Here is a tiny trained network, its code and every weight. The questions are about switching its units off for an input and a class, where a switched-off unit gives its printed mean instead of its output.

import numpy as np


def w(rows, s, z=0):
    codes = np.array(rows[::2]) - 128.0
    scale = np.full(codes.shape[1], s)
    scale[-1] = z or s
    return codes * scale


def f(y):
    return np.maximum(y, 0)


def log_softmax(a):
    a = a - a.max(-1, keepdims=True)
    return a - np.log(np.exp(a).sum(-1, keepdims=True))


def net(x, mask):
    res = np.array(x, float).reshape(1, 8) / 4 @ E
    y = f(res @ A[0][:, :-1].T + A[0][:, -1])
    res = res + np.where(mask, y, B[0][:, -1]) @ B[0][:, :-1]
    return log_softmax(res[-1] @ U[:, :-1].T + U[:, -1])


A, B = {}, {}
E = w([
[139,186,84,81,102,125],'x0',
[73,124,92,176,152,223],'x1',
[87,74,154,147,92,80],'x2',
[151,197,134,128,82,152],'x3',
[74,148,54,97,148,44],'x4',
[131,159,177,158,3,65],'x5',
[155,196,189,127,203,139],'x6',
[194,125,74,223,154,102],'x7',
],0.012)
A[0] = w([
[181,128,132,146,107,121,36],'N0',
[180,130,159,146,171,87,117],'N1',
[192,209,111,104,77,131,120],'N2',
[190,71,246,98,162,175,34],'N3',
[82,87,115,71,83,90,1],'N4',
[189,168,144,83,87,154,168],'N5',
[58,177,158,229,91,97,11],'N6',
[155,57,48,209,130,120,165],'N7',
[108,64,194,156,196,79,204],'N8',
[94,128,81,36,83,112,197],'N9',
[185,124,133,129,135,89,68],'N10',
[78,116,201,116,109,112,223],'N11',
[110,127,98,66,175,170,87],'N12',
[100,113,96,151,99,142,152],'N13',
],0.013,0.0032)
B[0] = w([
[113,102,160,132,116,63,164],'N0',
[105,189,120,210,131,111,181],'N1',
[171,132,137,113,129,75,220],'N2',
[124,146,184,172,98,209,226],'N3',
[166,46,138,10,109,84,218],'N4',
[194,163,149,163,177,82,207],'N5',
[91,177,81,114,18,100,201],'N6',
[148,79,57,176,132,143,255],'N7',
[165,195,97,140,120,158,230],'N8',
[145,82,117,27,147,86,237],'N9',
[97,142,131,171,188,85,169],'N10',
[105,109,171,96,86,147,217],'N11',
[91,201,106,133,197,183,200],'N12',
[134,40,84,86,119,156,183],'N13',
],0.011,0.014)
U = w([
[20,161,90,92,239,155,167],'0',
[49,152,113,109,45,82,27],'1',
[116,141,168,170,149,32,9],'2',
[225,168,100,88,176,123,32],'3',
[117,143,207,144,104,184,139],'4',
[132,54,46,158,123,148,174],'5',
[135,73,123,3,135,97,177],'6',
[101,156,76,168,181,91,252],'7',
],0.012,0.0035)

Each question gives the input, the list of numbers given to net, and the class t.
The units are the neurons (one row each of A and B). Each row of codes is followed by its name. A weight is (code - 128) times the scale printed after its matrix; where a second scale follows, it is the last column's (A, B and U).
mask holds one flag per neuron, in row order. A switched-off neuron (its flag False) gives its mean, the last column of its row in B, instead of its output. The means were averaged over made-up inputs and are rounded, as every weight is.
A unit's drop is (log p(t) with every unit on - log p(t) with that unit switched off) / (log p(t) with every unit on - log p(t) with every unit switched off).
The circuit of an input: a set's keep is (log p(t) with only the set's units on - log p(t) with every unit switched off) / (log p(t) with every unit on - log p(t) with every unit switched off). Starting from the 12 units with the biggest drops (on a tie, the unit counted first), units are removed one at a time, each time the one whose removal leaves the highest keep (on an exact tie, the one counted first), for as long as the keep stays at least 0.8.
units of the circuit, in order: the units of the circuit, biggest drop first
top k neurons: the k neurons with the biggest drops, biggest first
drop of u: that unit's drop, to one decimal
input [4,3,-3,7,3,8,4,2], class 2: top neuron => [N5]
input [1,6,7,-7,-2,5,-1,-4], class 6: top 2 neurons => [N4 N13]
input [8,0,7,5,1,-8,-2,0], class 0: top 3 neurons => [N12 N4 N2]
input [7,2,0,2,-8,3,8,3], class 2: top 2 neurons => [N5 N2]
input [-3,1,-1,0,5,5,5,1], class 1: top 2 neurons => [N6 N5]
input [6,8,5,-2,8,-4,-2,-7], class 6: top 2 neurons => [N4 N9]
input [-8,-6,2,-7,-6,8,5,8], class 4: top 2 neurons => [N3 N8]
input [-8,-8,-6,-3,2,4,6,7], class 7: top 2 neurons => [N8 N4]
input [8,6,0,2,-4,4,2,-6], class 3: top 2 neurons => [N5 N4]
input [4,8,1,0,-7,-3,-3,-4], class 0: top 2 neurons => [N12 N11]
input [7,-2,-8,-1,7,-2,-7,6], class 6: top 2 neurons => [N9 N8]
input [5,8,0,2,-5,8,4,5], class 1: drop of N6 => 1.6
input [-7,7,3,3,-3,-7,8,-6], class 4: drop of N3 => 2.1
input [7,-4,-4,6,-4,7,2,-7], class 3: drop of N2 => 0.1
input [-4,-1,-1,-7,-8,-6,8,-3], class 4: units of the circuit, in order => [N3]
